Below is a small trained network, with its code and all its weights. Each question gives an input and a target symbol and asks what happens when units are switched off, that is, made to give their printed mean instead of their output.

import numpy as np


def w(rows, s, z=0):
    codes = np.array(rows[::2]) - 128.0
    scale = np.full(codes.shape[1], s)
    scale[-1] = z or s
    return codes * scale


def f(y):
    return y / 2 * (1 + np.tanh(0.7978845608 * (y + 0.044715 * y**3)))


def softmax(a):
    e = np.exp(a - a.max(-1, keepdims=True))
    return e / e.sum(-1, keepdims=True)


def log_softmax(a):
    a = a - a.max(-1, keepdims=True)
    return a - np.log(np.exp(a).sum(-1, keepdims=True))


def net(x, mask):
    ids = ['βγδεζηθλμξστφψω'.index(c) for c in x.split()]
    T = len(ids)
    res = E[ids] + P[:T]
    u = 0
    for l in range(3):
        q, k, v = (res @ M[l].T for M in (Q, K, V))
        z = softmax(np.where(np.tri(T) > 0, q @ k.T / 4**0.5, -1e9)) @ v
        res = res + np.where(mask[u], z, O[l][:, -1]) @ O[l][:, :-1]
        u += 1
        y = f(res @ A[l][:, :-1].T + A[l][:, -1])
        res = res + np.where(mask[u : u + 8], y, B[l][:, -1]) @ B[l][:, :-1]
        u += 8
    return log_softmax(res[-1] @ U[:, :-1].T + U[:, -1])


Q, K, V, O, A, B = {}, {}, {}, {}, {}, {}
E = w([
[81,167,103],'β',
[117,106,118],'γ',
[120,171,111],'δ',
[145,177,120],'ε',
[102,145,116],'ζ',
[162,110,134],'η',
[198,174,141],'θ',
[105,213,111],'λ',
[178,186,131],'μ',
[134,104,114],'ξ',
[102,85,115],'σ',
[78,106,89],'τ',
[188,97,141],'φ',
[6,68,196],'ψ',
[162,59,114],'ω',
],0.023)
P = w([
[143,166,192],'0',
[150,189,254],'1',
[148,171,224],'2',
[146,156,200],'3',
[141,149,174],'4',
[144,141,152],'5',
[140,127,131],'6',
[142,116,114],'7',
[140,108,103],'8',
[138,105,86],'9',
[136,97,77],'10',
[134,92,65],'11',
[135,98,54],'12',
],0.0047)
Q[0] = w([
[157,196,2],'0.h0',
[127,100,55],'0.h0',
[215,83,62],'0.h0',
[128,127,113],'0.h0',
],0.0076)
K[0] = w([
[2,95,205],'0.h0',
[3,165,98],'0.h0',
[113,64,228],'0.h0',
[142,111,133],'0.h0',
],0.0058)
V[0] = w([
[180,169,16],'0.h0',
[159,163,91],'0.h0',
[165,110,41],'0.h0',
[116,135,254],'0.h0',
],0.0049)
O[0] = w([
[141,137,254,105],'0.h0',
[136,120,197,162],'0.h0',
[129,183,224,8],'0.h0',
[112,68,8,254],'0.h0',
],0.0067,0.00091)
A[0] = w([
[86,67,126,162],'0.n0',
[13,184,155,239],'0.n1',
[65,89,125,31],'0.n2',
[168,140,2,2],'0.n3',
[135,159,183,131],'0.n4',
[155,10,67,123],'0.n5',
[154,181,84,162],'0.n6',
[64,140,154,118],'0.n7',
],0.0097,0.0048)
B[0] = w([
[95,130,193,160],'0.n0',
[105,106,106,253],'0.n1',
[86,141,164,124],'0.n2',
[137,12,108,144],'0.n3',
[142,119,76,138],'0.n4',
[138,148,200,187],'0.n5',
[156,65,34,196],'0.n6',
[80,118,117,142],'0.n7',
],0.011,0.006)
Q[1] = w([
[113,198,64],'1.h0',
[91,62,62],'1.h0',
[113,254,119],'1.h0',
[78,206,73],'1.h0',
],0.0076)
K[1] = w([
[117,193,123],'1.h0',
[38,106,126],'1.h0',
[149,245,131],'1.h0',
[111,222,136],'1.h0',
],0.012)
V[1] = w([
[181,254,41],'1.h0',
[167,173,176],'1.h0',
[112,126,82],'1.h0',
[126,101,201],'1.h0',
],0.0084)
O[1] = w([
[164,104,17,2],'1.h0',
[68,130,59,78],'1.h0',
[2,58,236,137],'1.h0',
[137,219,161,157],'1.h0',
],0.0057,0.0078)
A[1] = w([
[208,130,163,117],'1.n0',
[128,44,101,120],'1.n1',
[46,122,38,135],'1.n2',
[97,136,100,71],'1.n3',
[218,108,109,184],'1.n4',
[254,11,122,163],'1.n5',
[59,183,196,8],'1.n6',
[55,252,72,152],'1.n7',
],0.0078,0.014)
B[1] = w([
[147,139,109,158],'1.n0',
[89,152,157,142],'1.n1',
[68,120,99,219],'1.n2',
[149,168,3,108],'1.n3',
[179,103,146,254],'1.n4',
[172,150,157,244],'1.n5',
[202,93,64,174],'1.n6',
[144,94,152,197],'1.n7',
],0.013,0.0062)
Q[2] = w([
[131,117,209],'2.h0',
[162,159,138],'2.h0',
[97,82,254],'2.h0',
[169,55,115],'2.h0',
],0.0079)
K[2] = w([
[87,179,198],'2.h0',
[176,130,174],'2.h0',
[136,30,196],'2.h0',
[139,2,77],'2.h0',
],0.0093)
V[2] = w([
[201,12,89],'2.h0',
[199,185,71],'2.h0',
[180,255,62],'2.h0',
[191,19,160],'2.h0',
],0.0055)
O[2] = w([
[100,134,90,216],'2.h0',
[254,146,194,67],'2.h0',
[52,28,193,2],'2.h0',
[73,197,54,245],'2.h0',
],0.0071,0.0069)
A[2] = w([
[178,110,186,16],'2.n0',
[181,119,153,99],'2.n1',
[7,85,135,105],'2.n2',
[177,193,103,10],'2.n3',
[79,68,197,181],'2.n4',
[125,159,106,232],'2.n5',
[119,79,199,214],'2.n6',
[73,122,183,80],'2.n7',
],0.013,0.014)
B[2] = w([
[7,186,88,149],'2.n0',
[143,184,88,170],'2.n1',
[159,191,118,203],'2.n2',
[34,112,112,152],'2.n3',
[46,108,129,157],'2.n4',
[151,62,146,250],'2.n5',
[90,99,236,170],'2.n6',
[130,207,141,129],'2.n7',
],0.015,0.014)
U = w([
[70,107,174,51],'β',
[138,204,155,141],'γ',
[65,167,145,34],'δ',
[100,43,167,103],'ε',
[169,81,186,162],'ζ',
[194,155,117,181],'η',
[126,2,110,118],'θ',
[197,83,139,167],'λ',
[142,197,96,60],'μ',
[127,125,141,206],'ξ',
[122,100,48,106],'σ',
[196,156,180,191],'τ',
[136,154,199,88],'φ',
[64,173,86,5],'ψ',
[69,99,123,232],'ω',
],0.019,0.014)

Each question gives the input, a string of symbols that net reads in full, and the target symbol t.
The units are the heads (4 rows each of Q, K, V and O) and the neurons (one row each of A and B). Each row of codes is followed by its name. A weight is (code - 128) times the scale printed after its matrix; where a second scale follows, it is the last column's (O, A, B and U).
mask holds one flag per unit, layer by layer, with each layer's heads first. A switched-off unit (its flag False) gives its mean, the last column of its rows in O or B, instead of its output. The means were averaged over made-up inputs and are rounded, as every weight is.
A unit's drop is (log p(t) with every unit on - log p(t) with that unit switched off) / (log p(t) with every unit on - log p(t) with every unit switched off).
most important unit: the unit with the biggest drop
k most important neurons: the k neurons with the biggest drops, biggest first
top k neurons in layer l: the k neurons of layer l with the biggest drops, biggest first
input η θ τ β η ζ λ δ δ φ ω, target φ: most important unit	2.n6
input ζ β μ ψ μ, target ω: 3 most important neurons	[2.n3 1.n6 0.n0]
input ψ δ γ τ φ, target η: top 3 neurons in layer 1	[1.n4 1.n5 1.n2]
input λ ζ φ ξ τ, target δ: top 4 neurons in layer 2	[2.n2 2.n4 2.n7 2.n6]
input λ λ τ β μ θ ω δ ψ γ η, target ω: 3 most important neurons	[2.n3 0.n1 0.n0]
input ψ λ λ δ ζ σ, target γ: 3 most important neurons	[0.n5 0.n6 0.n3]
input δ δ δ τ γ δ λ λ ω δ σ β λ, target σ: 4 most important neurons	[1.n2 2.n2 2.n6 0.n1]
input θ ω σ δ φ, target γ: 3 most important neurons	[2.n0 2.n1 1.n5]
input γ η δ ε β θ σ μ ψ λ, target ω: 3 most important neurons	[0.n0 1.n2 2.n5]
input λ λ λ η ψ ζ θ, target ω: 2 most important neurons	[2.n3 0.n0]
input μ μ τ λ δ ε δ γ, target ε: 2 most important neurons	[2.n6 2.n2]
input η γ γ σ ξ ψ μ, target ω: top 3 neurons in layer 0	[0.n1 0.n0 0.n7]
input δ φ λ μ δ λ ζ φ μ η θ, target μ: 3 most important neurons	[1.n5 2.n0 2.n1]
input ε ψ γ φ σ τ η γ β λ ψ τ ξ, target ζ: top neuron in layer 1	[1.n4]
input δ γ ε λ λ δ ζ ξ ψ φ, target ω: top 3 neurons in layer 2	[2.n3 2.n2 2.n5]
input ψ ε ε, target ω: 4 most important neurons	[2.n3 0.n0 0.n3 2.n2]
input ζ η λ λ λ μ φ ξ θ λ ε ψ φ, target ω: top 4 neurons in layer 0	[0.n0 0.n6 0.n2 0.n1]
input μ σ ψ δ, target ω: 2 most important neurons	[2.n2 0.n1]
input η ζ ε φ, target γ: 2 most important neurons	[2.n0 1.n5]
input β φ β, target ψ: top 2 neurons in layer 0	[0.n1 0.n5]
input ε δ δ θ θ γ λ ω φ λ δ η, target τ: most important unit	2.h0
input σ λ δ λ λ β μ δ φ η δ ξ ε, target λ: top 2 neurons in layer 1	[1.n5 1.n4]
input λ ψ λ, target ω: top 3 neurons in layer 0	[0.n6 0.n0 0.n3]
